Here is a tiny trained network, its code and every weight. The questions are about switching its units off for an input and a class, where a switched-off unit gives its printed mean instead of its output.

import numpy as np


def w(rows, s, z=0):
    codes = np.array(rows[::2]) - 128.0
    scale = np.full(codes.shape[1], s)
    scale[-1] = z or s
    return codes * scale


def f(y):
    return np.maximum(y, 0)


def log_softmax(a):
    a = a - a.max(-1, keepdims=True)
    return a - np.log(np.exp(a).sum(-1, keepdims=True))


def net(x, mask):
    res = np.array(x, float).reshape(1, 7) / 4 @ E
    y = f(res @ A[0][:, :-1].T + A[0][:, -1])
    res = res + np.where(mask, y, B[0][:, -1]) @ B[0][:, :-1]
    return log_softmax(res[-1] @ U[:, :-1].T + U[:, -1])


A, B = {}, {}
E = w([
[129,130,132,135],'x0',
[173,3,33,196],'x1',
[51,23,158,43],'x2',
[12,191,16,167],'x3',
[127,127,129,126],'x4',
[123,123,127,129],'x5',
[126,129,127,130],'x6',
],0.0054)
A[0] = w([
[188,204,134,153,158],'neuron 0',
[246,193,100,121,243],'neuron 1',
[188,98,189,125,54],'neuron 2',
[174,84,75,149,44],'neuron 3',
[41,116,74,81,136],'neuron 4',
[130,57,193,55,223],'neuron 5',
[195,103,158,59,117],'neuron 6',
[107,41,120,170,122],'neuron 7',
[111,57,148,78,98],'neuron 8',
[149,67,68,157,61],'neuron 9',
[136,72,94,154,3],'neuron 10',
[81,199,206,76,15],'neuron 11',
[106,84,141,50,68],'neuron 12',
],0.011,0.0054)
B[0] = w([
[85,69,103,193,213],'neuron 0',
[47,69,153,101,254],'neuron 1',
[235,235,85,134,170],'neuron 2',
[77,197,251,110,154],'neuron 3',
[188,96,65,193,197],'neuron 4',
[132,86,108,124,242],'neuron 5',
[208,103,4,143,189],'neuron 6',
[139,212,152,95,178],'neuron 7',
[109,111,162,136,175],'neuron 8',
[151,203,226,57,165],'neuron 9',
[172,164,254,101,140],'neuron 10',
[211,206,210,86,185],'neuron 11',
[71,75,240,232,164],'neuron 12',
],0.0085,0.0077)
U = w([
[133,249,228,23,28],'0',
[127,103,112,89,216],'1',
[135,96,120,129,171],'2',
[128,96,99,77,188],'3',
[117,106,110,79,170],'4',
[223,147,36,158,97],'5',
[100,35,174,206,2],'6',
],0.011,0.0085)

Each question gives the input, the list of numbers given to net, and the class t.
The units are the neurons (one row each of A and B). Each row of codes is followed by its name. A weight is (code - 128) times the scale printed after its matrix; where a second scale follows, it is the last column's (A, B and U).
mask holds one flag per neuron, in row order. A switched-off neuron (its flag False) gives its mean, the last column of its row in B, instead of its output. The means were averaged over made-up inputs and are rounded, as every weight is.
A unit's drop is (log p(t) with every unit on - log p(t) with that unit switched off) / (log p(t) with every unit on - log p(t) with every unit switched off).
The circuit of an input: a set's keep is (log p(t) with only the set's units on - log p(t) with every unit switched off) / (log p(t) with every unit on - log p(t) with every unit switched off). Starting from the 12 units with the biggest drops (on a tie, the unit counted first), units are removed one at a time, each time the one whose removal leaves the highest keep (on an exact tie, the one counted first), for as long as the keep stays at least 0.8.
circuit, biggest first: the units of the circuit, biggest drop first
unit that matters most: the unit with the biggest drop
top k neurons: the k neurons with the biggest drops, biggest first
drop when u is switched off: that unit's drop, to one decimal
input [7,8,-6,3,-4,5,2], class 0: circuit, biggest first -> (neuron 9; neuron 3)
input [4,7,0,-4,7,2,0], class 0: circuit, biggest first -> (neuron 9; neuron 3; neuron 7)
input [-5,8,8,-4,4,-3,2], class 0: circuit, biggest first -> (neuron 7; neuron 9)
input [2,5,3,2,1,-5,1], class 0: circuit, biggest first -> (neuron 9; neuron 7; neuron 0)
input [5,-2,-8,-7,7,2,2], class 6: circuit, biggest first -> (neuron 0)
input [2,-2,1,-7,1,5,-4], class 5: circuit, biggest first -> (neuron 6; neuron 2)
input [-6,-4,-8,-2,4,5,6], class 6: circuit, biggest first -> (neuron 0; neuron 1)
input [-7,8,-8,8,6,6,7], class 0: top 2 neurons -> (neuron 9; neuron 3)
input [0,0,8,-4,-2,-2,3], class 6: top 2 neurons -> (neuron 12; neuron 8)
input [6,0,-8,-7,-2,-1,0], class 6: top 2 neurons -> (neuron 1; neuron 0)
input [3,-7,1,8,-5,6,-4], class 5: top 2 neurons -> (neuron 4; neuron 1)
input [2,3,-5,3,-1,-3,2], class 6: circuit, biggest first -> (neuron 2; neuron 6)
input [-7,6,-8,1,3,-2,6], class 6: circuit, biggest first -> (neuron 0; neuron 1)
input [-6,7,-8,3,1,6,-5], class 6: circuit, biggest first -> (neuron 1)
input [5,5,3,7,-6,6,-5], class 5: top 4 neurons -> (neuron 4; neuron 1; neuron 12; neuron 8)
input [2,-7,-8,-2,5,-7,5], class 6: top 2 neurons -> (neuron 0; neuron 1)
input [0,-7,8,4,-3,3,-2], class 6: top 2 neurons -> (neuron 12; neuron 4)
input [1,8,-4,-5,6,-8,4], class 0: drop when neuron 9 is switched off -> 0.2
input [-6,0,1,7,-3,-6,2], class 5: drop when neuron 1 is switched off -> 0.6
input [-3,0,7,7,1,1,1], class 5: unit that matters most -> neuron 4
input [6,4,3,-8,-1,-1,4], class 5: drop when neuron 6 is switched off -> 0.7
